Below are the code and all the weights of a small trained network. Each question names an input and a class and asks about switching units off, where a switched-off unit gives its printed mean instead of its output.

import numpy as np


def w(rows, s, z=0):
    codes = np.array(rows[::2]) - 128.0
    scale = np.full(codes.shape[1], s)
    scale[-1] = z or s
    return codes * scale


def f(y):
    return y / 2 * (1 + np.tanh(0.7978845608 * (y + 0.044715 * y**3)))


def log_softmax(a):
    a = a - a.max(-1, keepdims=True)
    return a - np.log(np.exp(a).sum(-1, keepdims=True))


def net(x, mask):
    res = np.array(x, float).reshape(1, 8) / 4 @ E
    y = f(res @ A[0][:, :-1].T + A[0][:, -1])
    res = res + np.where(mask, y, B[0][:, -1]) @ B[0][:, :-1]
    return log_softmax(res[-1] @ U[:, :-1].T + U[:, -1])


A, B = {}, {}
E = w([
[238,83,66,51,168,120,238,128],'x0',
[95,89,161,106,165,126,135,101],'x1',
[151,141,117,143,105,123,128,136],'x2',
[17,184,95,75,123,2,183,177],'x3',
[101,137,132,87,148,150,100,121],'x4',
[180,169,88,155,74,127,126,159],'x5',
[179,75,248,103,122,140,156,252],'x6',
[129,155,125,101,135,144,94,129],'x7',
],0.0063)
A[0] = w([
[185,100,45,60,188,147,210,133,101],'neuron 1',
[124,108,3,144,130,112,81,82,52],'neuron 2',
[158,89,166,87,89,142,107,252,50],'neuron 3',
[151,113,118,183,169,214,127,123,47],'neuron 4',
[177,84,142,111,64,174,93,73,67],'neuron 5',
[73,164,120,84,121,97,177,159,54],'neuron 6',
[207,184,77,134,21,145,94,153,253],'neuron 7',
[110,173,80,127,147,47,146,192,102],'neuron 8',
],0.0079,0.0051)
B[0] = w([
[75,166,119,174,80,220,86,203,224],'neuron 1',
[97,34,81,114,208,1,73,208,174],'neuron 2',
[122,71,59,148,188,22,47,144,186],'neuron 3',
[219,104,151,39,52,73,108,131,159],'neuron 4',
[200,154,154,88,33,73,122,44,166],'neuron 5',
[209,142,122,101,61,103,133,74,165],'neuron 6',
[182,158,167,140,174,150,141,121,254],'neuron 7',
[143,177,195,100,103,90,137,105,194],'neuron 8',
],0.0095,0.0067)
U = w([
[142,48,64,144,192,31,51,164,1],'0',
[179,166,162,48,1,87,139,52,18],'1',
[133,166,166,147,203,159,151,113,237],'2',
[120,151,138,161,154,148,129,118,207],'3',
[119,156,144,162,146,152,137,115,206],'4',
[68,170,127,226,41,205,59,174,56],'5',
],0.01,0.0075)

Each question gives the input, the list of numbers given to net, and the class t.
The units are the neurons (one row each of A and B). Each row of codes is followed by its name. A weight is (code - 128) times the scale printed after its matrix; where a second scale follows, it is the last column's (A, B and U).
mask holds one flag per neuron, in row order. A switched-off neuron (its flag False) gives its mean, the last column of its row in B, instead of its output. The means were averaged over made-up inputs and are rounded, as every weight is.
A unit's drop is (log p(t) with every unit on - log p(t) with that unit switched off) / (log p(t) with every unit on - log p(t) with every unit switched off).
The circuit of an input: a set's keep is (log p(t) with only the set's units on - log p(t) with every unit switched off) / (log p(t) with every unit on - log p(t) with every unit switched off). Starting from all 8 units, units are removed one at a time, each time the one whose removal leaves the highest keep (on an exact tie, the one counted first), for as long as the keep stays at least 0.8.
units of the circuit, in order: the units of the circuit, biggest drop first
most important unit: the unit with the biggest drop
top k neurons: the k neurons with the biggest drops, biggest first
drop when u is switched off: that unit's drop, to one decimal
input [-3,0,-3,8,4,0,3,-2], class 1: units of the circuit, in order : (neuron 6)
input [6,-4,3,2,3,3,4,-2], class 5: top 2 neurons : (neuron 1; neuron 2)
input [7,8,0,-2,1,-2,-2,-1], class 5: top 2 neurons : (neuron 1; neuron 7)
input [-3,-7,-6,-2,-4,-4,-7,-3], class 0: top 2 neurons : (neuron 2; neuron 1)
input [-2,5,2,-1,3,5,-5,-8], class 0: top 3 neurons : (neuron 2; neuron 1; neuron 8)
input [-1,1,-2,8,6,-1,6,-7], class 1: top 2 neurons : (neuron 6; neuron 8)
input [0,-4,1,6,4,1,1,-4], class 1: units of the circuit, in order : (neuron 6; neuron 8)
input [6,1,6,-7,2,7,7,-1], class 0: top 2 neurons : (neuron 3; neuron 8)
input [8,-2,6,1,3,2,-6,6], class 5: top 2 neurons : (neuron 1; neuron 3)
input [-1,7,0,-7,-3,0,-5,6], class 1: top 2 neurons : (neuron 5; neuron 4)
input [-5,-7,3,1,-3,7,5,-5], class 2: top 2 neurons : (neuron 7; neuron 1)
input [-8,-2,-4,-1,7,8,-2,3], class 2: units of the circuit, in order : (neuron 1; neuron 7)
input [-3,-8,-3,-1,2,6,-4,0], class 2: top 3 neurons : (neuron 7; neuron 1; neuron 3)
input [-5,4,8,8,-5,-6,-4,-6], class 1: most important unit : neuron 6
input [-7,-4,8,6,-7,8,6,0], class 2: units of the circuit, in order : (neuron 7; neuron 1)
input [2,7,-3,1,-6,5,-7,7], class 0: drop when neuron 2 is switched off : 1.5
input [-8,8,-3,-8,-1,3,-7,0], class 1: drop when neuron 5 is switched off : 0.5
input [-2,0,4,-8,7,-2,0,4], class 1: drop when neuron 5 is switched off : 0.2
